Below are the code and all the weights of a small trained network. Each question names an input and a target symbol and asks about switching units off, where a switched-off unit gives its printed mean instead of its output.

import numpy as np


def w(rows, s, z=0):
    codes = np.array(rows[::2]) - 128.0
    scale = np.full(codes.shape[1], s)
    scale[-1] = z or s
    return codes * scale


def f(y):
    return np.maximum(y, 0)


def softmax(a):
    e = np.exp(a - a.max(-1, keepdims=True))
    return e / e.sum(-1, keepdims=True)


def log_softmax(a):
    a = a - a.max(-1, keepdims=True)
    return a - np.log(np.exp(a).sum(-1, keepdims=True))


def net(x, mask):
    ids = ['αβγδεζηλμξπτω'.index(c) for c in x.split()]
    T = len(ids)
    res = E[ids] + P[:T]
    u = 0
    for l in range(2):
        q, k, v = (res @ M[l].T for M in (Q, K, V))
        z = softmax(np.where(np.tri(T) > 0, q @ k.T / 3**0.5, -1e9)) @ v
        res = res + np.where(mask[u], z, O[l][:, -1]) @ O[l][:, :-1]
        u += 1
        y = f(res @ A[l][:, :-1].T + A[l][:, -1])
        res = res + np.where(mask[u : u + 8], y, B[l][:, -1]) @ B[l][:, :-1]
        u += 8
    return log_softmax(res[-1] @ U[:, :-1].T + U[:, -1])


Q, K, V, O, A, B = {}, {}, {}, {}, {}, {}
E = w([
[112,165,100,180,166,135,181],'α',
[106,123,76,146,142,106,162],'β',
[138,112,106,168,113,139,177],'γ',
[198,32,93,89,138,84,183],'δ',
[197,120,92,173,20,98,150],'ε',
[112,116,175,118,248,129,212],'ζ',
[146,110,137,167,125,140,182],'η',
[121,99,113,120,115,124,142],'λ',
[76,56,148,77,206,86,186],'μ',
[80,85,161,150,131,128,172],'ξ',
[154,140,87,165,139,129,166],'π',
[105,137,135,159,155,148,174],'τ',
[47,168,102,190,131,137,140],'ω',
],0.013)
P = w([
[81,194,132,47,63,222,76],'0',
[131,155,179,246,174,59,79],'1',
[63,191,114,149,83,125,254],'2',
[116,87,101,114,162,235,104],'3',
[172,114,187,217,180,42,95],'4',
[113,159,134,101,89,114,238],'5',
[170,67,103,77,171,225,113],'6',
[198,71,199,188,179,19,105],'7',
[153,114,145,51,79,108,240],'8',
[215,68,105,40,179,218,115],'9',
],0.0091)
Q[0] = w([
[120,253,215,40,101,20,105],'0.h1',
[117,138,132,140,110,59,197],'0.h1',
[147,100,158,202,191,55,88],'0.h1',
],0.025)
K[0] = w([
[55,155,100,254,40,168,79],'0.h1',
[167,143,108,109,63,124,79],'0.h1',
[104,216,191,67,128,150,65],'0.h1',
],0.023)
V[0] = w([
[132,153,251,156,144,204,163],'0.h1',
[71,201,76,124,199,123,107],'0.h1',
[183,133,106,170,97,175,121],'0.h1',
],0.013)
O[0] = w([
[146,195,250,80,226,116,103,216],'0.h1',
[151,254,120,62,130,120,128,6],'0.h1',
[173,75,228,193,55,216,143,3],'0.h1',
],0.0071,0.0011)
A[0] = w([
[118,142,103,127,132,170,199,91],'0.n1',
[145,145,100,134,120,248,73,20],'0.n2',
[164,166,91,72,85,164,86,21],'0.n3',
[104,115,158,148,168,109,164,135],'0.n4',
[143,135,107,72,178,180,95,36],'0.n5',
[84,87,138,86,121,228,33,3],'0.n6',
[160,90,161,178,149,72,53,44],'0.n7',
[142,150,142,133,173,63,59,62],'0.n8',
],0.015,0.0027)
B[0] = w([
[100,103,143,103,156,87,168,238],'0.n1',
[246,156,147,99,162,167,176,173],'0.n2',
[149,198,73,164,139,181,169,164],'0.n3',
[147,181,92,156,79,130,109,255],'0.n4',
[35,79,127,171,158,180,98,227],'0.n5',
[102,117,115,9,101,81,27,173],'0.n6',
[64,242,84,169,181,164,114,212],'0.n7',
[208,86,138,120,33,153,119,240],'0.n8',
],0.014,0.0062)
Q[1] = w([
[180,167,123,114,181,163,76],'1.h1',
[141,132,249,208,126,30,106],'1.h1',
[115,102,166,79,137,211,186],'1.h1',
],0.013)
K[1] = w([
[99,112,187,90,96,208,163],'1.h1',
[155,248,166,71,119,116,145],'1.h1',
[173,73,157,218,193,98,99],'1.h1',
],0.016)
V[1] = w([
[246,96,235,190,232,181,151],'1.h1',
[96,40,216,214,66,100,101],'1.h1',
[104,151,243,110,170,56,2],'1.h1',
],0.0083)
O[1] = w([
[12,189,197,128,2,168,115,91],'1.h1',
[157,178,8,182,33,131,133,5],'1.h1',
[54,149,95,112,91,54,8,49],'1.h1',
],0.0063,0.013)
A[1] = w([
[220,155,191,100,47,159,102,111],'1.n1',
[187,103,184,99,167,106,176,202],'1.n2',
[141,191,45,112,106,154,76,218],'1.n3',
[130,174,167,158,172,58,62,151],'1.n4',
[181,110,94,127,117,33,205,37],'1.n5',
[215,116,113,101,90,189,39,35],'1.n6',
[193,111,134,217,94,2,146,3],'1.n7',
[131,206,86,200,118,126,78,34],'1.n8',
],0.011,0.0036)
B[1] = w([
[198,110,119,106,221,173,213,175],'1.n1',
[86,150,49,140,67,40,88,250],'1.n2',
[205,158,141,178,166,60,206,159],'1.n3',
[176,51,220,193,89,154,104,170],'1.n4',
[128,91,242,157,85,228,122,190],'1.n5',
[63,201,107,143,80,141,83,171],'1.n6',
[68,239,120,51,227,37,102,153],'1.n7',
[44,64,41,1,81,187,111,160],'1.n8',
],0.011,0.02)
U = w([
[18,180,204,163,101,51,209,172],'α',
[80,127,113,118,57,3,194,208],'β',
[157,65,157,36,83,12,167,181],'γ',
[162,54,95,84,10,87,116,166],'δ',
[172,154,76,158,91,113,159,162],'ε',
[34,195,90,206,108,152,73,28],'ζ',
[178,112,178,75,123,133,96,133],'η',
[124,124,109,43,96,62,64,95],'λ',
[78,73,82,132,223,89,130,161],'μ',
[159,120,143,193,126,65,66,133],'ξ',
[147,107,171,75,167,64,202,1],'π',
[79,130,190,105,142,131,67,64],'τ',
[115,216,143,133,161,73,101,95],'ω',
],0.0049,0.0032)

Each question gives the input, a string of symbols that net reads in full, and the target symbol t.
The units are the heads (3 rows each of Q, K, V and O) and the neurons (one row each of A and B). Each row of codes is followed by its name. A weight is (code - 128) times the scale printed after its matrix; where a second scale follows, it is the last column's (O, A, B and U).
mask holds one flag per unit, layer by layer, with each layer's heads first. A switched-off unit (its flag False) gives its mean, the last column of its rows in O or B, instead of its output. The means were averaged over made-up inputs and are rounded, as every weight is.
A unit's drop is (log p(t) with every unit on - log p(t) with that unit switched off) / (log p(t) with every unit on - log p(t) with every unit switched off).
The circuit of an input: a set's keep is (log p(t) with only the set's units on - log p(t) with every unit switched off) / (log p(t) with every unit on - log p(t) with every unit switched off). Starting from the 12 units with the biggest drops (on a tie, the unit counted first), units are removed one at a time, each time the one whose removal leaves the highest keep (on an exact tie, the one counted first), for as long as the keep stays at least 0.8.
circuit, biggest first: the units of the circuit, biggest drop first
unit that matters most: the unit with the biggest drop
top k neurons: the k neurons with the biggest drops, biggest first
top k neurons in layer l: the k neurons of layer l with the biggest drops, biggest first
input λ μ π ε π λ β, target ε: circuit, biggest first => (1.h1 0.h1)
input ε α μ μ λ β τ, target μ: top 2 neurons in layer 0 => (0.n5 0.n7)
input ξ ζ τ ε, target ε: top 4 neurons in layer 0 => (0.n8 0.n5 0.n7 0.n1)
input λ λ λ ζ λ λ α, target ζ: circuit, biggest first => (0.n5 0.h1 1.h1)
input π τ λ λ ω, target α: circuit, biggest first => (1.h1 0.n2 0.h1)
input ε α π μ ζ ω π, target ζ: top 3 neurons => (0.n5 0.n8 1.n6)
input π δ λ α τ β ε λ, target α: circuit, biggest first => (1.h1 0.n2 0.h1)
input λ η λ τ β λ β μ, target ξ: top 2 neurons => (0.n6 1.n4)
input τ ω ε μ λ ω τ μ λ π, target μ: unit that matters most => 0.n5
input α β λ λ π ξ λ β π ε, target ε: top 2 neurons => (0.n2 1.n1)
input τ μ γ τ γ μ λ β, target η: top 3 neurons in layer 0 => (0.n2 0.n8 0.n7)
input λ β μ η λ δ λ ζ, target ξ: circuit, biggest first => (1.h1 0.n6 1.n4 0.n4)
input λ λ λ δ ζ ω μ, target μ: top 2 neurons in layer 0 => (0.n5 0.n6)
input α μ ε λ ζ, target π: unit that matters most => 1.n1
input μ λ ζ μ ε, target ω: top 2 neurons in layer 0 => (0.n8 0.n5)
input μ μ μ π μ, target ω: top 3 neurons => (0.n8 1.n7 1.n6)
input ε π δ λ λ ω λ η ω η, target δ: top 2 neurons in layer 1 => (1.n2 1.n5)
input η τ ε α, target ε: circuit, biggest first => (0.h1 1.h1)
input β τ β γ π τ λ, target λ: circuit, biggest first => (0.n6 0.h1 1.n6 1.h1)
input π ε π π, target ε: top 2 neurons => (0.n2 1.n1)
input λ ξ μ η λ, target ξ: top 2 neurons => (0.n6 1.n4)
input λ λ λ μ δ μ λ α, target ξ: circuit, biggest first => (1.h1 0.n6 1.n4)
input δ μ α λ λ π λ η, target μ: unit that matters most => 0.n7
input η μ ε, target α: top 2 neurons in layer 1 => (1.n7 1.n5)
